Here is a tiny trained network, its code and every weight. The questions are about switching its units off for an input and a target symbol, where a switched-off unit gives its printed mean instead of its output.

import numpy as np


def w(rows, s, z=0):
    codes = np.array(rows[::2]) - 128.0
    scale = np.full(codes.shape[1], s)
    scale[-1] = z or s
    return codes * scale


def norm(h):
    return h / np.sqrt((h * h).mean(-1, keepdims=True) + 1e-5)


def f(y):
    return np.maximum(y, 0)


def softmax(a):
    e = np.exp(a - a.max(-1, keepdims=True))
    return e / e.sum(-1, keepdims=True)


def log_softmax(a):
    a = a - a.max(-1, keepdims=True)
    return a - np.log(np.exp(a).sum(-1, keepdims=True))


def net(x, mask):
    ids = ['βγδλπτω'.index(c) for c in x.split()]
    T = len(ids)
    res = E[ids] + P[:T]
    q, k, v = (norm(res) @ M[0].T for M in (Q, K, V))
    z = softmax(np.where(np.tri(T) > 0, q @ k.T / 2**0.5, -1e9)) @ v
    res = res + np.where(mask[0], z, O[0][:, -1]) @ O[0][:, :-1]
    y = f(norm(res) @ A[0][:, :-1].T + A[0][:, -1])
    res = res + np.where(mask[1:13], y, B[0][:, -1]) @ B[0][:, :-1]
    return log_softmax(norm(res)[-1] @ U[:, :-1].T + U[:, -1])


Q, K, V, O, A, B = {}, {}, {}, {}, {}, {}
E = w([
[230,88,164,168,254,195],'β',
[180,231,207,178,122,153],'γ',
[208,117,170,188,155,236],'δ',
[95,228,188,167,118,79],'λ',
[156,128,142,149,111,166],'π',
[176,130,188,173,146,235],'τ',
[205,103,113,197,128,219],'ω',
],0.0092)
P = w([
[85,120,167,129,86,99],'0',
[61,161,67,52,198,151],'1',
[96,140,197,169,161,94],'2',
[149,176,126,73,252,126],'3',
[177,135,64,146,111,115],'4',
[70,166,93,140,158,90],'5',
[208,112,138,96,63,87],'6',
[163,167,133,60,113,176],'7',
[123,111,84,197,75,81],'8',
],0.014)
Q[0] = w([
[76,96,255,84,159,112],'head 1',
[113,115,75,202,127,96],'head 1',
],0.0085)
K[0] = w([
[214,56,196,96,7,37],'head 1',
[119,146,42,196,118,131],'head 1',
],0.011)
V[0] = w([
[140,217,174,48,192,106],'head 1',
[130,133,207,3,128,54],'head 1',
],0.005)
O[0] = w([
[46,173,208,254,60,147,250],'head 1',
[130,74,207,194,83,114,6],'head 1',
],0.0085,0.002)
A[0] = w([
[158,173,39,106,98,175,153],'neuron 1',
[105,214,161,219,144,131,93],'neuron 2',
[122,227,74,80,196,216,254],'neuron 3',
[73,147,81,191,163,70,129],'neuron 4',
[118,194,71,61,177,158,149],'neuron 5',
[170,165,175,174,107,155,109],'neuron 6',
[188,194,139,139,188,149,134],'neuron 7',
[144,63,123,2,116,95,123],'neuron 8',
[125,237,165,110,159,108,135],'neuron 9',
[137,118,163,182,159,80,157],'neuron 10',
[139,100,139,131,41,125,91],'neuron 11',
[138,151,115,173,172,155,144],'neuron 12',
],0.0098,0.0037)
B[0] = w([
[105,132,156,70,143,122,172],'neuron 1',
[115,111,117,142,129,156,209],'neuron 2',
[142,156,183,41,125,137,246],'neuron 3',
[216,94,166,87,136,118,159],'neuron 4',
[115,250,78,161,140,208,184],'neuron 5',
[125,110,89,119,130,106,195],'neuron 6',
[96,105,125,123,135,88,206],'neuron 7',
[67,137,103,184,121,89,136],'neuron 8',
[153,83,88,79,115,156,191],'neuron 9',
[140,166,109,148,141,147,161],'neuron 10',
[178,150,72,110,166,125,148],'neuron 11',
[122,99,155,118,132,90,182],'neuron 12',
],0.011,0.013)
U = w([
[81,201,86,71,170,193,72],'β',
[178,73,156,102,141,254,64],'γ',
[123,44,214,30,70,43,87],'δ',
[88,123,73,181,150,77,220],'λ',
[128,162,186,238,73,199,217],'π',
[123,143,231,218,44,133,251],'τ',
[122,96,156,189,135,138,91],'ω',
],0.0068,0.0015)

Each question gives the input, a string of symbols that net reads in full, and the target symbol t.
The units are the heads (2 rows each of Q, K, V and O) and the neurons (one row each of A and B). Each row of codes is followed by its name. A weight is (code - 128) times the scale printed after its matrix; where a second scale follows, it is the last column's (O, A, B and U).
mask holds one flag per unit, heads first, then neurons. A switched-off unit (its flag False) gives its mean, the last column of its rows in O or B, instead of its output. The means were averaged over made-up inputs and are rounded, as every weight is.
A unit's drop is (log p(t) with every unit on - log p(t) with that unit switched off) / (log p(t) with every unit on - log p(t) with every unit switched off).
The circuit of an input: a set's keep is (log p(t) with only the set's units on - log p(t) with every unit switched off) / (log p(t) with every unit on - log p(t) with every unit switched off). Starting from the 12 units with the biggest drops (on a tie, the unit counted first), units are removed one at a time, each time the one whose removal leaves the highest keep (on an exact tie, the one counted first), for as long as the keep stays at least 0.8.
circuit, biggest first: the units of the circuit, biggest drop first
top k neurons: the k neurons with the biggest drops, biggest first
drop of u: that unit's drop, to one decimal
input π δ β γ τ γ, target γ: top 2 neurons => neuron 4; neuron 9
input δ τ γ, target δ: circuit, biggest first => neuron 5
input δ τ τ, target δ: top 4 neurons => neuron 5; neuron 7; neuron 12; neuron 11
input γ λ π, target π: circuit, biggest first => head 1; neuron 3
input γ π λ τ τ λ, target γ: circuit, biggest first => neuron 4; neuron 9; neuron 2; neuron 7
input π π λ δ π, target λ: top 4 neurons => neuron 3; neuron 5; neuron 9; neuron 6
input π λ π, target λ: circuit, biggest first => neuron 3; head 1; neuron 4
input β π π τ δ δ δ ω β, target δ: top 2 neurons => neuron 5; neuron 12
input γ π τ, target π: top 2 neurons => neuron 3; neuron 10
input τ τ λ π γ γ, target γ: drop of neuron 9 => 0.4
input τ δ τ π τ, target δ: drop of neuron 9 => 0.1
input λ γ ω ω δ, target π: drop of neuron 9 => 0.1
input τ ω λ, target γ: drop of neuron 7 => 0.2
input λ δ δ π γ π, target γ: circuit, biggest first => neuron 4
